Below are the code and all the weights of a small trained network. Each question names an input and a class and asks about switching units off, where a switched-off unit gives its printed mean instead of its output.

import numpy as np


def w(rows, s, z=0):
    codes = np.array(rows[::2]) - 128.0
    scale = np.full(codes.shape[1], s)
    scale[-1] = z or s
    return codes * scale


def f(y):
    return np.maximum(y, 0)


def log_softmax(a):
    a = a - a.max(-1, keepdims=True)
    return a - np.log(np.exp(a).sum(-1, keepdims=True))


def net(x, mask):
    res = np.array(x, float).reshape(1, 8) / 4 @ E
    y = f(res @ A[0][:, :-1].T + A[0][:, -1])
    res = res + np.where(mask, y, B[0][:, -1]) @ B[0][:, :-1]
    return log_softmax(res[-1] @ U[:, :-1].T + U[:, -1])


A, B = {}, {}
E = w([
[147,193,138,88,56],'x0',
[141,84,167,2,138],'x1',
[179,130,163,95,25],'x2',
[138,161,175,140,186],'x3',
[215,76,49,170,140],'x4',
[199,172,123,182,199],'x5',
[147,79,169,201,122],'x6',
[83,114,128,198,98],'x7',
],0.0092)
A[0] = w([
[137,128,171,185,159,140],'n0',
[194,162,192,122,67,169],'n1',
[96,81,162,97,102,134],'n2',
[153,102,162,158,208,124],'n3',
[99,98,159,86,104,123],'n4',
[112,159,121,92,79,123],'n5',
[35,117,57,130,111,72],'n6',
[134,95,181,152,144,176],'n7',
[115,111,120,171,158,178],'n8',
[150,157,206,173,180,255],'n9',
[65,104,60,153,169,158],'n10',
[148,97,96,115,160,183],'n11',
[37,121,81,127,73,99],'n12',
[71,83,172,134,71,215],'n13',
[119,153,133,153,74,196],'n14',
[124,136,113,155,131,126],'n15',
[104,246,142,113,166,193],'n16',
[110,98,68,81,121,196],'n17',
[144,117,195,70,120,209],'n18',
[76,122,97,213,150,191],'n19',
[201,175,152,166,8,112],'n20',
[134,73,47,79,155,200],'n21',
],0.014,0.0029)
B[0] = w([
[75,114,155,255,120,175],'n0',
[74,218,65,157,156,221],'n1',
[67,62,186,9,151,189],'n2',
[175,55,220,173,154,184],'n3',
[97,125,110,71,146,189],'n4',
[118,99,165,122,186,191],'n5',
[101,69,121,157,79,186],'n6',
[155,105,174,81,86,166],'n7',
[130,81,205,161,72,172],'n8',
[105,37,182,213,189,198],'n9',
[145,106,170,175,56,192],'n10',
[196,91,137,87,83,166],'n11',
[153,79,140,135,71,201],'n12',
[56,123,113,100,122,215],'n13',
[51,163,99,215,90,187],'n14',
[121,96,189,133,91,151],'n15',
[143,117,84,252,218,207],'n16',
[221,117,119,76,103,182],'n17',
[61,135,106,40,187,213],'n18',
[166,71,113,226,98,209],'n19',
[77,187,17,152,66,246],'n20',
[210,143,96,77,110,193],'n21',
],0.0068,0.014)
U = w([
[152,69,206,137,136,114],'0',
[253,92,92,46,79,93],'1',
[126,183,158,71,104,45],'2',
[54,105,155,27,137,247],'3',
[113,79,144,118,56,186],'4',
[105,142,119,137,250,165],'5',
[75,160,56,128,59,56],'6',
],0.012,0.0015)

Each question gives the input, the list of numbers given to net, and the class t.
The units are the neurons (one row each of A and B). Each row of codes is followed by its name. A weight is (code - 128) times the scale printed after its matrix; where a second scale follows, it is the last column's (A, B and U).
mask holds one flag per neuron, in row order. A switched-off neuron (its flag False) gives its mean, the last column of its row in B, instead of its output. The means were averaged over made-up inputs and are rounded, as every weight is.
A unit's drop is (log p(t) with every unit on - log p(t) with that unit switched off) / (log p(t) with every unit on - log p(t) with every unit switched off).
The circuit of an input: a set's keep is (log p(t) with only the set's units on - log p(t) with every unit switched off) / (log p(t) with every unit on - log p(t) with every unit switched off). Starting from the 12 units with the biggest drops (on a tie, the unit counted first), units are removed one at a time, each time the one whose removal leaves the highest keep (on an exact tie, the one counted first), for as long as the keep stays at least 0.8.
units of the circuit, in order: the units of the circuit, biggest drop first
k most important neurons: the k neurons with the biggest drops, biggest first
drop of u: that unit's drop, to one decimal
input [1,3,7,-2,-8,7,0,3], class 6: units of the circuit, in order : [n1]
input [8,6,8,1,-4,-4,-7,7], class 3: 3 most important neurons : [n2 n5 n18]
input [4,2,6,2,-2,-3,3,-7], class 3: 2 most important neurons : [n18 n2]
input [-2,5,-5,5,6,1,0,0], class 0: 2 most important neurons : [n3 n20]
input [6,5,5,-7,-8,1,8,3], class 3: 3 most important neurons : [n2 n18 n5]
input [7,4,5,0,4,-2,0,-1], class 6: 2 most important neurons : [n20 n1]
input [7,1,2,-4,-7,4,6,-7], class 6: drop of n1 : 0.2
input [6,-4,0,2,-4,6,1,-2], class 5: 2 most important neurons : [n16 n9]
input [-7,-2,4,7,-4,6,-1,-4], class 0: drop of n1 : 0.2
input [0,-7,-8,-8,8,6,-3,4], class 0: drop of n3 : 0.1
input [-6,1,8,-5,-4,-6,7,3], class 3: drop of n2 : 0.1
